Below is a small trained network, with its code and all its weights. Each question gives an input and a class and asks what happens when units are switched off, that is, made to give their printed mean instead of their output.

import numpy as np


def w(rows, s, z=0):
    codes = np.array(rows[::2]) - 128.0
    scale = np.full(codes.shape[1], s)
    scale[-1] = z or s
    return codes * scale


def f(y):
    return np.maximum(y, 0)


def log_softmax(a):
    a = a - a.max(-1, keepdims=True)
    return a - np.log(np.exp(a).sum(-1, keepdims=True))


def net(x, mask):
    res = np.array(x, float).reshape(1, 4) / 4 @ E
    y = f(res @ A[0][:, :-1].T + A[0][:, -1])
    res = res + np.where(mask, y, B[0][:, -1]) @ B[0][:, :-1]
    return log_softmax(res[-1] @ U[:, :-1].T + U[:, -1])


A, B = {}, {}
E = w([
[105,83,72,50,221,77,141],'x0',
[73,2,84,214,121,119,177],'x1',
[58,137,209,110,192,203,110],'x2',
[193,80,139,116,152,154,56],'x3',
],0.0061)
A[0] = w([
[169,218,197,138,106,157,105,177],'neuron 0',
[42,107,82,84,184,87,152,223],'neuron 1',
[109,90,83,87,165,98,129,226],'neuron 2',
[43,249,233,72,167,180,124,205],'neuron 3',
[118,129,124,131,124,125,115,99],'neuron 4',
[226,165,146,83,138,121,86,246],'neuron 5',
[132,193,72,177,31,75,181,234],'neuron 6',
[147,64,169,98,170,142,104,98],'neuron 7',
[108,56,142,219,78,155,135,157],'neuron 8',
[50,76,139,212,111,154,151,250],'neuron 9',
],0.014,0.0016)
B[0] = w([
[90,177,139,75,4,195,132,234],'neuron 0',
[28,121,104,96,193,148,228,212],'neuron 1',
[107,26,92,189,113,133,179,194],'neuron 2',
[50,217,211,176,163,8,82,254],'neuron 3',
[117,121,121,127,126,132,118,128],'neuron 4',
[226,114,105,90,105,158,34,223],'neuron 5',
[95,223,31,171,101,72,113,246],'neuron 6',
[149,164,64,150,184,186,67,170],'neuron 7',
[67,105,211,103,159,96,49,214],'neuron 8',
[118,96,225,71,174,120,90,219],'neuron 9',
],0.019,0.01)
U = w([
[243,108,72,94,109,214,89,148],'0',
[86,118,40,130,136,133,254,77],'1',
[152,76,58,127,147,230,171,79],'2',
[149,140,201,13,70,190,101,47],'3',
[207,67,67,150,72,82,155,72],'4',
[74,113,223,147,223,49,109,200],'5',
[122,243,95,198,63,90,91,203],'6',
[173,151,176,121,97,127,191,2],'7',
],0.006,0.0015)

Each question gives the input, the list of numbers given to net, and the class t.
The units are the neurons (one row each of A and B). Each row of codes is followed by its name. A weight is (code - 128) times the scale printed after its matrix; where a second scale follows, it is the last column's (A, B and U).
mask holds one flag per neuron, in row order. A switched-off neuron (its flag False) gives its mean, the last column of its row in B, instead of its output. The means were averaged over made-up inputs and are rounded, as every weight is.
A unit's drop is (log p(t) with every unit on - log p(t) with that unit switched off) / (log p(t) with every unit on - log p(t) with every unit switched off).
The circuit of an input: a set's keep is (log p(t) with only the set's units on - log p(t) with every unit switched off) / (log p(t) with every unit on - log p(t) with every unit switched off). Starting from all 10 units, units are removed one at a time, each time the one whose removal leaves the highest keep (on an exact tie, the one counted first), for as long as the keep stays at least 0.8.
units of the circuit, in order: the units of the circuit, biggest drop first
most important unit: the unit with the biggest drop
k most important neurons: the k neurons with the biggest drops, biggest first
drop of u: that unit's drop, to one decimal
input [1,7,-8,-4], class 5: most important unit : neuron 8
input [-5,-2,2,7], class 3: units of the circuit, in order : [neuron 6; neuron 0]
input [-3,1,3,5], class 3: units of the circuit, in order : [neuron 6; neuron 3]
input [8,5,2,-6], class 1: 2 most important neurons : [neuron 1; neuron 3]
input [-2,-3,-4,3], class 0: units of the circuit, in order : [neuron 3; neuron 5]
input [3,-1,4,7], class 0: units of the circuit, in order : [neuron 6; neuron 7; neuron 8; neuron 5]
input [7,6,8,8], class 2: 2 most important neurons : [neuron 3; neuron 7]
input [-7,8,-6,-4], class 5: 2 most important neurons : [neuron 8; neuron 9]
input [4,5,3,8], class 2: 3 most important neurons : [neuron 3; neuron 7; neuron 2]
input [7,-3,2,4], class 1: units of the circuit, in order : [neuron 8; neuron 1]
input [-3,-6,0,3], class 3: 3 most important neurons : [neuron 6; neuron 0; neuron 5]
input [7,6,4,5], class 1: units of the circuit, in order : [neuron 3; neuron 1]
input [-6,-6,-7,7], class 0: 2 most important neurons : [neuron 5; neuron 3]
input [1,-2,7,8], class 6: units of the circuit, in order : [neuron 9]
input [3,-8,5,4], class 6: 2 most important neurons : [neuron 3; neuron 0]
input [7,8,-5,-7], class 1: 4 most important neurons : [neuron 1; neuron 3; neuron 2; neuron 6]
input [-1,-2,7,6], class 6: 2 most important neurons : [neuron 3; neuron 9]
input [4,-8,-4,1], class 3: 2 most important neurons : [neuron 6; neuron 5]
input [7,-3,-8,2], class 2: 2 most important neurons : [neuron 3; neuron 5]
input [-8,5,-3,0], class 5: units of the circuit, in order : [neuron 8]
input [-8,6,-2,-8], class 5: 2 most important neurons : [neuron 9; neuron 8]
input [8,1,8,7], class 1: drop of neuron 9 : 0.4
input [7,1,-4,4], class 1: drop of neuron 1 : 0.2
input [1,1,-6,7], class 0: drop of neuron 3 : 0.3
